Below are the code and all the weights of a small trained network. Each question names an input and a class and asks about switching units off, where a switched-off unit gives its printed mean instead of its output.

import numpy as np


def w(rows, s, z=0):
    codes = np.array(rows[::2]) - 128.0
    scale = np.full(codes.shape[1], s)
    scale[-1] = z or s
    return codes * scale


def f(y):
    return np.maximum(y, 0)


def log_softmax(a):
    a = a - a.max(-1, keepdims=True)
    return a - np.log(np.exp(a).sum(-1, keepdims=True))


def net(x, mask):
    res = np.array(x, float).reshape(1, 4) / 4 @ E
    y = f(res @ A[0][:, :-1].T + A[0][:, -1])
    res = res + np.where(mask, y, B[0][:, -1]) @ B[0][:, :-1]
    return log_softmax(res[-1] @ U[:, :-1].T + U[:, -1])


A, B = {}, {}
E = w([
[137,102,63,14,163,180,223],'x0',
[162,25,48,184,138,63,55],'x1',
[221,137,176,147,254,101,138],'x2',
[124,121,123,172,135,118,169],'x3',
],0.0093)
A[0] = w([
[90,98,2,134,81,113,135,197],'N0',
[74,112,46,107,107,222,199,158],'N1',
[91,196,152,160,46,106,131,239],'N2',
[71,213,243,189,135,127,91,217],'N3',
[162,159,212,107,213,130,173,195],'N4',
[211,47,65,78,211,95,152,209],'N5',
[125,90,80,189,109,70,20,206],'N6',
[170,80,38,103,155,111,126,154],'N7',
[22,93,98,144,59,166,125,254],'N8',
[56,161,128,131,58,143,148,171],'N9',
[145,134,147,200,109,68,48,201],'N10',
[112,95,23,203,118,150,87,113],'N11',
[123,198,114,55,163,184,228,178],'N12',
[44,196,164,175,104,99,109,232],'N13',
[37,105,99,87,77,198,134,231],'N14',
[154,197,153,180,179,145,144,186],'N15',
],0.0081,0.0041)
B[0] = w([
[77,103,58,32,100,113,114,220],'N0',
[57,159,104,130,117,119,151,223],'N1',
[157,104,208,40,61,136,191,227],'N2',
[225,130,199,52,157,89,134,253],'N3',
[162,115,144,129,192,208,123,222],'N4',
[95,179,59,205,170,112,76,237],'N5',
[175,48,101,128,85,129,61,255],'N6',
[91,171,29,140,182,59,61,197],'N7',
[97,64,140,103,2,94,187,247],'N8',
[149,165,138,122,54,75,164,213],'N9',
[215,23,165,150,91,145,97,240],'N10',
[92,67,61,146,95,164,110,198],'N11',
[71,203,113,157,115,211,197,246],'N12',
[158,91,213,48,109,157,148,227],'N13',
[77,175,111,109,77,78,176,243],'N14',
[203,98,178,79,172,177,96,194],'N15',
],0.0067,0.0099)
U = w([
[158,171,224,110,42,43,159,189],'0',
[179,120,211,72,184,141,115,75],'1',
[54,179,144,138,58,170,175,1],'2',
[129,166,115,144,163,254,155,146],'3',
[143,61,122,129,36,159,105,156],'4',
[204,101,155,200,151,37,68,83],'5',
[68,128,64,108,106,38,124,200],'6',
[92,176,83,169,224,63,58,137],'7',
],0.0079,0.00089)

Each question gives the input, the list of numbers given to net, and the class t.
The units are the neurons (one row each of A and B). Each row of codes is followed by its name. A weight is (code - 128) times the scale printed after its matrix; where a second scale follows, it is the last column's (A, B and U).
mask holds one flag per neuron, in row order. A switched-off neuron (its flag False) gives its mean, the last column of its row in B, instead of its output. The means were averaged over made-up inputs and are rounded, as every weight is.
A unit's drop is (log p(t) with every unit on - log p(t) with that unit switched off) / (log p(t) with every unit on - log p(t) with every unit switched off).
The circuit of an input: a set's keep is (log p(t) with only the set's units on - log p(t) with every unit switched off) / (log p(t) with every unit on - log p(t) with every unit switched off). Starting from the 12 units with the biggest drops (on a tie, the unit counted first), units are removed one at a time, each time the one whose removal leaves the highest keep (on an exact tie, the one counted first), for as long as the keep stays at least 0.8.
units of the circuit, in order: the units of the circuit, biggest drop first
most important unit: the unit with the biggest drop
top k neurons: the k neurons with the biggest drops, biggest first
drop when u is switched off: that unit's drop, to one decimal
input [8,-1,2,-7], class 3: units of the circuit, in order => [N12, N8]
input [6,0,6,7], class 3: most important unit => N12
input [1,4,7,-7], class 7: units of the circuit, in order => [N5, N7]
input [-2,0,-7,8], class 0: units of the circuit, in order => [N9, N2]
input [-6,0,8,-8], class 1: units of the circuit, in order => [N15, N4]
input [0,-4,-5,5], class 0: units of the circuit, in order => [N9, N2]
input [1,8,-6,-3], class 6: units of the circuit, in order => [N7, N0]
input [6,1,7,8], class 7: top 2 neurons => [N5, N7]
input [2,-3,-3,-5], class 2: top 2 neurons => [N3, N12]
input [4,2,8,1], class 7: drop when N5 is switched off => 0.2
input [1,-5,3,-5], class 3: drop when N12 is switched off => 0.4
input [3,1,5,4], class 7: drop when N5 is switched off => 0.2
